Below is a small trained network, with its code and all its weights. Each question gives an input and a class and asks what happens when units are switched off, that is, made to give their printed mean instead of their output.

import numpy as np


def w(rows, s, z=0):
    codes = np.array(rows[::2]) - 128.0
    scale = np.full(codes.shape[1], s)
    scale[-1] = z or s
    return codes * scale


def norm(h):
    return h / np.sqrt((h * h).mean(-1, keepdims=True) + 1e-5)


def f(y):
    return y / 2 * (1 + np.tanh(0.7978845608 * (y + 0.044715 * y**3)))


def log_softmax(a):
    a = a - a.max(-1, keepdims=True)
    return a - np.log(np.exp(a).sum(-1, keepdims=True))


def net(x, mask):
    res = np.array(x, float).reshape(1, 3) / 4 @ E
    u = 0
    for l in range(2):
        y = f(norm(res) @ A[l][:, :-1].T + A[l][:, -1])
        res = res + np.where(mask[u : u + 13], y, B[l][:, -1]) @ B[l][:, :-1]
        u += 13
    return log_softmax(norm(res)[-1] @ U[:, :-1].T + U[:, -1])


A, B = {}, {}
E = w([
[199,142,90,201,76],'x0',
[94,252,56,143,90],'x1',
[99,186,187,145,163],'x2',
],0.0034)
A[0] = w([
[99,99,146,87,161,88],'L0N0',
[90,118,193,163,150,101],'L0N1',
[124,178,186,141,133,69],'L0N2',
[204,110,227,194,140,186],'L0N3',
[236,101,84,171,112,119],'L0N4',
[155,178,111,124,141,51],'L0N5',
[113,89,254,94,161,108],'L0N6',
[168,147,129,129,92,5],'L0N7',
[91,168,126,164,144,92],'L0N8',
[168,82,155,131,151,64],'L0N9',
[206,114,109,162,106,102],'L0N10',
[152,171,183,153,159,33],'L0N11',
[145,123,110,84,159,65],'L0N12',
],0.0081,0.0014)
B[0] = w([
[157,85,74,176,81,170],'L0N0',
[131,88,82,116,196,163],'L0N1',
[132,150,120,43,184,147],'L0N2',
[115,73,200,43,21,225],'L0N3',
[27,103,143,109,144,219],'L0N4',
[165,163,107,182,74,132],'L0N5',
[216,98,102,247,161,254],'L0N6',
[138,130,119,179,155,126],'L0N7',
[161,165,149,119,77,145],'L0N8',
[137,199,219,170,116,170],'L0N9',
[67,107,131,126,125,180],'L0N10',
[130,97,85,56,167,143],'L0N11',
[118,108,113,106,127,131],'L0N12',
],0.012,0.0049)
A[1] = w([
[102,167,161,133,188,130],'L1N0',
[184,254,150,95,114,90],'L1N1',
[207,69,182,69,164,81],'L1N2',
[142,174,100,111,149,42],'L1N3',
[168,167,85,141,157,153],'L1N4',
[104,106,155,58,150,5],'L1N5',
[153,140,93,126,143,92],'L1N6',
[194,187,119,137,108,91],'L1N7',
[165,128,144,225,207,50],'L1N8',
[176,121,138,240,189,57],'L1N9',
[175,128,89,91,95,119],'L1N10',
[117,130,143,109,149,91],'L1N11',
[42,130,71,148,233,106],'L1N12',
],0.0094,0.0016)
B[1] = w([
[167,70,89,123,90,119],'L1N0',
[224,170,210,116,85,203],'L1N1',
[98,234,32,113,242,212],'L1N2',
[138,100,177,133,91,133],'L1N3',
[85,95,211,82,130,172],'L1N4',
[87,97,189,144,170,147],'L1N5',
[132,84,153,106,120,135],'L1N6',
[171,146,174,85,126,163],'L1N7',
[120,72,181,236,179,223],'L1N8',
[158,85,196,248,161,254],'L1N9',
[199,61,89,136,117,153],'L1N10',
[120,110,149,127,121,118],'L1N11',
[186,223,89,191,103,173],'L1N12',
],0.014,0.0041)
U = w([
[126,132,93,103,143,3],'0',
[169,52,155,254,203,205],'1',
[174,33,31,93,71,83],'2',
[79,225,25,194,78,168],'3',
[11,59,212,83,90,179],'4',
[240,155,218,45,54,184],'5',
[126,132,95,105,143,13],'6',
[166,127,80,40,249,123],'7',
],0.0099,0.0053)

Each question gives the input, the list of numbers given to net, and the class t.
The units are the neurons (one row each of A and B). Each row of codes is followed by its name. A weight is (code - 128) times the scale printed after its matrix; where a second scale follows, it is the last column's (A, B and U).
mask holds one flag per neuron, layer by layer. A switched-off neuron (its flag False) gives its mean, the last column of its row in B, instead of its output. The means were averaged over made-up inputs and are rounded, as every weight is.
A unit's drop is (log p(t) with every unit on - log p(t) with that unit switched off) / (log p(t) with every unit on - log p(t) with every unit switched off).
The circuit of an input: a set's keep is (log p(t) with only the set's units on - log p(t) with every unit switched off) / (log p(t) with every unit on - log p(t) with every unit switched off). Starting from the 12 units with the biggest drops (on a tie, the unit counted first), units are removed one at a time, each time the one whose removal leaves the highest keep (on an exact tie, the one counted first), for as long as the keep stays at least 0.8.
circuit, biggest first: the units of the circuit, biggest drop first
unit that matters most: the unit with the biggest drop
top k neurons: the k neurons with the biggest drops, biggest first
top k neurons in layer l: the k neurons of layer l with the biggest drops, biggest first
drop when u is switched off: that unit's drop, to one decimal
input [-1,0,-4], class 3: circuit, biggest first : [L0N3, L0N6, L1N12]
input [1,1,-5], class 3: circuit, biggest first : [L0N3, L1N12, L0N6]
input [-1,1,7], class 7: unit that matters most : L0N2
input [-7,8,-7], class 5: circuit, biggest first : [L0N4, L0N6]
input [-4,2,-8], class 2: top 4 neurons : [L0N6, L0N4, L1N9, L1N2]
input [-2,2,6], class 5: circuit, biggest first : [L0N8, L0N2, L1N1]
input [3,-7,1], class 4: top 2 neurons in layer 1 : [L1N9, L1N8]
input [-5,2,-4], class 2: top 2 neurons : [L0N6, L0N4]
input [-1,1,2], class 5: top 2 neurons in layer 0 : [L0N3, L0N8]
input [7,0,-6], class 3: top 2 neurons in layer 0 : [L0N3, L0N7]
input [-8,5,4], class 5: top 3 neurons in layer 0 : [L0N4, L0N6, L0N8]
input [2,2,0], class 3: top 2 neurons in layer 0 : [L0N6, L0N3]
input [2,-3,6], class 7: top 2 neurons : [L0N3, L1N2]
input [5,-4,6], class 4: circuit, biggest first : [L0N3]
input [6,3,-4], class 3: top 2 neurons : [L0N3, L0N6]
input [3,4,-3], class 3: top 2 neurons : [L0N6, L0N3]
input [8,2,-5], class 3: top 2 neurons : [L0N3, L1N12]
input [3,-3,7], class 7: top 2 neurons : [L0N3, L1N2]
input [0,-3,-4], class 4: top 2 neurons in layer 0 : [L0N6, L0N4]
input [3,-2,8], class 7: unit that matters most : L1N2
input [5,2,7], class 5: drop when L0N8 is switched off : 0.1
input [7,6,-5], class 3: drop when L0N6 is switched off : 0.6
input [5,4,-8], class 3: drop when L0N3 is switched off : 0.3
